Here is a tiny trained network, its code and every weight. The questions are about switching its units off for an input and a class, where a switched-off unit gives its printed mean instead of its output.

import numpy as np


def w(rows, s, z=0):
    codes = np.array(rows[::2]) - 128.0
    scale = np.full(codes.shape[1], s)
    scale[-1] = z or s
    return codes * scale


def norm(h):
    return h / np.sqrt((h * h).mean(-1, keepdims=True) + 1e-5)


def f(y):
    return y / 2 * (1 + np.tanh(0.7978845608 * (y + 0.044715 * y**3)))


def log_softmax(a):
    a = a - a.max(-1, keepdims=True)
    return a - np.log(np.exp(a).sum(-1, keepdims=True))


def net(x, mask):
    res = np.array(x, float).reshape(1, 2) / 4 @ E
    u = 0
    for l in range(2):
        y = f(norm(res) @ A[l][:, :-1].T + A[l][:, -1])
        res = res + np.where(mask[u : u + 12], y, B[l][:, -1]) @ B[l][:, :-1]
        u += 12
    return log_softmax(norm(res)[-1] @ U[:, :-1].T + U[:, -1])


A, B = {}, {}
E = w([
[206,78,141,135,140,91,176,4,87,69,151,90],'x0',
[197,48,69,122,191,199,194,177,15,173,118,124],'x1',
],0.0036)
A[0] = w([
[136,107,73,209,103,122,129,145,139,154,108,143,5],'L0N1',
[63,139,118,97,86,157,62,198,148,180,112,203,129],'L0N2',
[87,148,104,91,94,129,55,171,156,137,157,83,66],'L0N3',
[48,226,131,160,38,53,27,156,197,142,80,142,87],'L0N4',
[171,90,189,105,115,70,132,81,160,94,102,90,97],'L0N5',
[50,186,144,159,114,120,95,124,163,124,112,135,22],'L0N6',
[42,116,101,52,110,140,168,187,142,158,88,148,106],'L0N7',
[58,209,167,103,3,63,80,151,226,118,189,136,151],'L0N8',
[161,112,193,76,132,92,115,75,139,80,151,130,185],'L0N9',
[55,184,156,151,31,63,65,174,204,111,157,179,72],'L0N10',
[204,76,67,87,157,161,156,179,99,172,125,131,56],'L0N11',
[163,65,118,93,174,138,182,141,85,155,101,104,78],'L0N12',
],0.0047,0.003)
B[0] = w([
[132,191,74,73,76,87,170,118,98,187,196,111,116],'L0N1',
[89,189,180,209,73,104,96,151,211,136,101,20,204],'L0N2',
[127,237,178,131,138,179,174,110,162,171,215,104,151],'L0N3',
[40,108,105,2,248,235,133,46,175,117,232,197,241],'L0N4',
[135,201,112,87,66,104,180,211,141,184,91,112,167],'L0N5',
[119,49,89,143,97,86,119,91,96,89,214,210,161],'L0N6',
[122,211,91,127,123,72,155,152,121,140,102,105,165],'L0N7',
[48,139,142,77,226,167,76,101,203,59,112,235,254],'L0N8',
[127,208,104,139,142,129,159,237,169,157,73,80,179],'L0N9',
[52,135,207,93,215,221,73,131,207,57,241,92,224],'L0N10',
[84,120,158,162,49,49,115,80,95,113,114,183,203],'L0N11',
[135,90,79,113,121,129,38,83,133,74,204,213,192],'L0N12',
],0.0043,0.0076)
A[1] = w([
[101,211,176,115,142,101,156,110,196,125,68,45,13],'L1N1',
[151,233,152,214,54,92,198,136,172,219,96,21,65],'L1N2',
[51,130,156,97,70,177,58,104,97,60,139,200,98],'L1N3',
[89,179,110,118,204,136,151,234,208,101,48,63,22],'L1N4',
[74,215,169,166,48,146,108,66,153,146,213,11,47],'L1N5',
[111,185,110,39,137,99,255,181,158,117,155,58,106],'L1N6',
[43,182,150,179,86,134,62,181,140,163,84,88,75],'L1N7',
[233,131,152,94,55,103,206,169,127,159,40,28,102],'L1N8',
[173,185,138,45,171,156,226,192,142,110,178,31,120],'L1N9',
[153,129,141,56,173,150,184,72,133,23,192,92,135],'L1N10',
[97,51,178,81,165,150,106,15,96,100,207,229,77],'L1N11',
[196,199,114,136,48,46,224,119,93,142,149,20,3],'L1N12',
],0.0046,0.0024)
B[1] = w([
[167,128,116,130,53,101,177,153,132,86,95,169,168],'L1N1',
[61,69,151,112,185,254,126,150,178,155,155,133,181],'L1N2',
[124,137,51,125,198,156,163,145,44,128,159,136,199],'L1N3',
[197,116,137,155,82,68,175,63,102,85,116,129,190],'L1N4',
[169,53,89,130,110,187,115,190,90,157,76,151,149],'L1N5',
[147,109,129,107,121,102,47,91,61,160,127,130,167],'L1N6',
[122,143,202,137,88,118,205,151,225,140,46,95,161],'L1N7',
[74,141,70,164,178,160,59,133,131,118,206,87,172],'L1N8',
[148,127,140,142,149,77,63,84,30,180,162,97,163],'L1N9',
[112,171,197,142,144,149,128,205,124,221,91,135,186],'L1N10',
[180,53,72,46,101,203,175,105,150,70,160,148,255],'L1N11',
[77,95,106,153,193,164,62,185,98,208,179,124,159],'L1N12',
],0.0062,0.0072)
U = w([
[163,95,100,236,91,135,219,38,194,35,188,47,3],'0',
[34,203,178,27,225,210,119,57,255,18,225,207,246],'1',
[134,81,85,197,215,160,36,140,32,227,233,33,208],'2',
[57,110,196,212,48,214,215,218,234,211,40,77,180],'3',
[65,120,48,224,26,98,211,183,51,154,71,201,50],'4',
[218,234,230,52,109,25,153,22,146,60,101,140,166],'5',
[221,3,10,62,91,200,219,36,21,32,215,219,200],'6',
[177,148,174,184,78,40,37,52,84,156,120,36,29],'7',
],0.0067,0.0044)

Each question gives the input, the list of numbers given to net, and the class t.
The units are the neurons (one row each of A and B). Each row of codes is followed by its name. A weight is (code - 128) times the scale printed after its matrix; where a second scale follows, it is the last column's (A, B and U).
mask holds one flag per neuron, layer by layer. A switched-off neuron (its flag False) gives its mean, the last column of its row in B, instead of its output. The means were averaged over made-up inputs and are rounded, as every weight is.
A unit's drop is (log p(t) with every unit on - log p(t) with that unit switched off) / (log p(t) with every unit on - log p(t) with every unit switched off).
k most important neurons: the k neurons with the biggest drops, biggest first
top k neurons in layer l: the k neurons of layer l with the biggest drops, biggest first
drop when u is switched off: that unit's drop, to one decimal
input [5,2], class 2: 2 most important neurons => (L0N8, L0N9)
input [5,3], class 6: top 2 neurons in layer 0 => (L0N12, L0N2)
input [5,-5], class 5: 3 most important neurons => (L0N9, L0N5, L0N12)
input [-1,2], class 6: 3 most important neurons => (L0N9, L0N12, L0N5)
input [-3,4], class 3: top 2 neurons in layer 0 => (L0N4, L0N8)
input [-6,8], class 3: top neuron in layer 0 => (L0N4)
input [2,1], class 6: 2 most important neurons => (L0N2, L0N12)
input [6,-6], class 5: 2 most important neurons => (L0N9, L0N5)
input [-3,6], class 6: top 4 neurons in layer 0 => (L0N12, L0N9, L0N5, L0N2)
input [4,2], class 6: top 3 neurons in layer 0 => (L0N12, L0N2, L0N7)
input [-3,5], class 4: 3 most important neurons => (L0N4, L0N10, L0N8)
input [5,-3], class 2: 2 most important neurons => (L0N8, L0N4)
input [8,-6], class 5: drop when L0N2 is switched off => 0.3
input [6,0], class 2: drop when L0N8 is switched off => 0.4
input [8,-7], class 5: drop when L0N9 is switched off => 0.1
input [-4,1], class 3: top neuron in layer 0 => (L0N2)
